Below are the code and all the weights of a small trained network. Each question names an input and a target symbol and asks about switching units off, where a switched-off unit gives its printed mean instead of its output.

import numpy as np


def w(rows, s, z=0):
    codes = np.array(rows[::2]) - 128.0
    scale = np.full(codes.shape[1], s)
    scale[-1] = z or s
    return codes * scale


def norm(h):
    return h / np.sqrt((h * h).mean(-1, keepdims=True) + 1e-5)


def f(y):
    return y / 2 * (1 + np.tanh(0.7978845608 * (y + 0.044715 * y**3)))


def softmax(a):
    e = np.exp(a - a.max(-1, keepdims=True))
    return e / e.sum(-1, keepdims=True)


def log_softmax(a):
    a = a - a.max(-1, keepdims=True)
    return a - np.log(np.exp(a).sum(-1, keepdims=True))


def net(x, mask):
    ids = ['ΓΔΠΦΨαβεζλω'.index(c) for c in x.split()]
    T = len(ids)
    res = E[ids] + P[:T]
    r = norm(res)
    for j in range(2):
        rows = slice(3 * j, 3 * j + 3)
        q, k, v = (r @ M[0][rows].T for M in (Q, K, V))
        z = softmax(np.where(np.tri(T) > 0, q @ k.T / 3**0.5, -1e9)) @ v
        o = O[0][rows]
        res = res + np.where(mask[j], z, o[:, -1]) @ o[:, :-1]
    y = f(norm(res) @ A[0][:, :-1].T + A[0][:, -1])
    res = res + np.where(mask[2:10], y, B[0][:, -1]) @ B[0][:, :-1]
    return log_softmax(norm(res)[-1] @ U[:, :-1].T + U[:, -1])


Q, K, V, O, A, B = {}, {}, {}, {}, {}, {}
E = w([
[91,88,109],'Γ',
[85,71,118],'Δ',
[77,64,129],'Π',
[102,153,33],'Φ',
[96,173,167],'Ψ',
[91,120,95],'α',
[201,110,124],'β',
[249,100,154],'ε',
[151,233,66],'ζ',
[201,91,122],'λ',
[54,42,102],'ω',
],0.02)
P = w([
[129,74,209],'0',
[124,105,156],'1',
[155,149,244],'2',
[56,67,198],'3',
[123,116,88],'4',
[154,159,250],'5',
[29,72,195],'6',
[106,127,93],'7',
[152,173,252],'8',
],0.011)
Q[0] = w([
[251,107,130],'h1',
[91,33,56],'h1',
[180,127,200],'h1',
[155,165,189],'h2',
[158,52,100],'h2',
[237,184,81],'h2',
],0.013)
K[0] = w([
[240,85,229],'h1',
[65,50,169],'h1',
[235,109,71],'h1',
[131,86,5],'h2',
[249,117,163],'h2',
[170,225,64],'h2',
],0.011)
V[0] = w([
[52,148,131],'h1',
[85,155,40],'h1',
[193,68,59],'h1',
[93,89,180],'h2',
[248,87,189],'h2',
[181,106,43],'h2',
],0.012)
O[0] = w([
[255,143,103,197],'h1',
[215,111,136,255],'h1',
[51,160,232,172],'h1',
[186,44,182,201],'h2',
[92,135,170,54],'h2',
[108,87,92,98],'h2',
],0.0069,0.0045)
A[0] = w([
[65,127,111,215],'n1',
[77,129,87,3],'n2',
[155,190,107,141],'n3',
[188,200,139,190],'n4',
[200,105,188,121],'n5',
[246,143,116,114],'n6',
[58,147,65,63],'n7',
[184,60,205,178],'n8',
],0.013,0.0056)
B[0] = w([
[132,156,222,151],'n1',
[135,106,118,115],'n2',
[138,187,142,158],'n3',
[106,152,109,184],'n4',
[140,155,37,191],'n5',
[109,46,254,221],'n6',
[132,105,146,128],'n7',
[106,206,72,254],'n8',
],0.0084,0.0087)
U = w([
[84,140,144,130],'Γ',
[65,76,102,72],'Δ',
[28,115,32,48],'Π',
[154,102,29,119],'Φ',
[247,195,161,114],'Ψ',
[197,8,146,151],'α',
[84,122,169,157],'β',
[80,142,148,254],'ε',
[95,212,107,168],'ζ',
[87,94,137,179],'λ',
[83,77,94,125],'ω',
],0.013,0.006)

Each question gives the input, a string of symbols that net reads in full, and the target symbol t.
The units are the heads (3 rows each of Q, K, V and O) and the neurons (one row each of A and B). Each row of codes is followed by its name. A weight is (code - 128) times the scale printed after its matrix; where a second scale follows, it is the last column's (O, A, B and U).
mask holds one flag per unit, heads first, then neurons. A switched-off unit (its flag False) gives its mean, the last column of its rows in O or B, instead of its output. The means were averaged over made-up inputs and are rounded, as every weight is.
A unit's drop is (log p(t) with every unit on - log p(t) with that unit switched off) / (log p(t) with every unit on - log p(t) with every unit switched off).
The circuit of an input: a set's keep is (log p(t) with only the set's units on - log p(t) with every unit switched off) / (log p(t) with every unit on - log p(t) with every unit switched off). Starting from all 10 units, units are removed one at a time, each time the one whose removal leaves the highest keep (on an exact tie, the one counted first), for as long as the keep stays at least 0.8.
circuit, biggest first: the units of the circuit, biggest drop first
unit that matters most: the unit with the biggest drop
k most important neurons: the k neurons with the biggest drops, biggest first
which heads matter: for each layer, one digit per head in row order, 1 if its drop is at least 0.15 and else 0, layers parted by /
drop of u: that unit's drop, to one decimal
input Φ Γ Φ α, target Φ: circuit, biggest first	h1; n8; h2
input α Π Φ β Φ Δ, target Ψ: unit that matters most	h2
input α Φ ω, target Φ: circuit, biggest first	n6; n8; h2; h1
input Γ Γ Φ Φ Γ Φ Φ α, target α: circuit, biggest first	n6; h1
input Γ β α Δ Ψ, target α: circuit, biggest first	h1; n6
input Φ Ψ Γ, target Ψ: circuit, biggest first	h1; n8
input Δ β Γ Φ Π, target Φ: 2 most important neurons	n6; n8
input Φ Γ Φ Φ Ψ, target Ψ: which heads matter	10
input β Φ Γ ω Φ Φ Ψ Ψ, target Ψ: 2 most important neurons	n6; n5
input Φ ε ζ β ε ε Φ, target α: circuit, biggest first	n8; h1
input Φ Φ α Φ Φ Γ, target Ψ: circuit, biggest first	h1; n5
input Φ ζ Φ Φ Γ Φ Γ Π, target Φ: which heads matter	00
input Δ Φ β α ε Γ, target ζ: 2 most important neurons	n8; n5
input Φ Φ Φ Φ ω λ, target ε: circuit, biggest first	h1
input Γ ε ω Γ, target Π: which heads matter	01
input Γ α Φ Γ Φ Π Φ Δ, target Φ: 2 most important neurons	n8; n5
input Ψ Γ Γ Φ Γ, target Φ: 2 most important neurons	n8; n4
input Γ Γ Γ Γ α, target α: 2 most important neurons	n6; n4
input β ζ Φ Π Γ Φ, target Ψ: 3 most important neurons	n8; n6; n5
input α ε β Φ Φ ω, target Φ: most important neuron	n8
input Φ Γ ε Γ, target Π: 2 most important neurons	n6; n8
input Δ ε α, target ζ: 2 most important neurons	n6; n8
input ζ ε Γ λ β Φ Δ Γ, target Φ: 2 most important neurons	n6; n4
input Δ Π Φ Γ Δ, target Φ: 2 most important neurons	n6; n8
input λ Γ Γ Φ Φ λ Φ Ψ α, target Ψ: 3 most important neurons	n6; n5; n8
input Φ Φ ζ Φ Δ Γ ζ, target Ψ: drop of n8	0.3
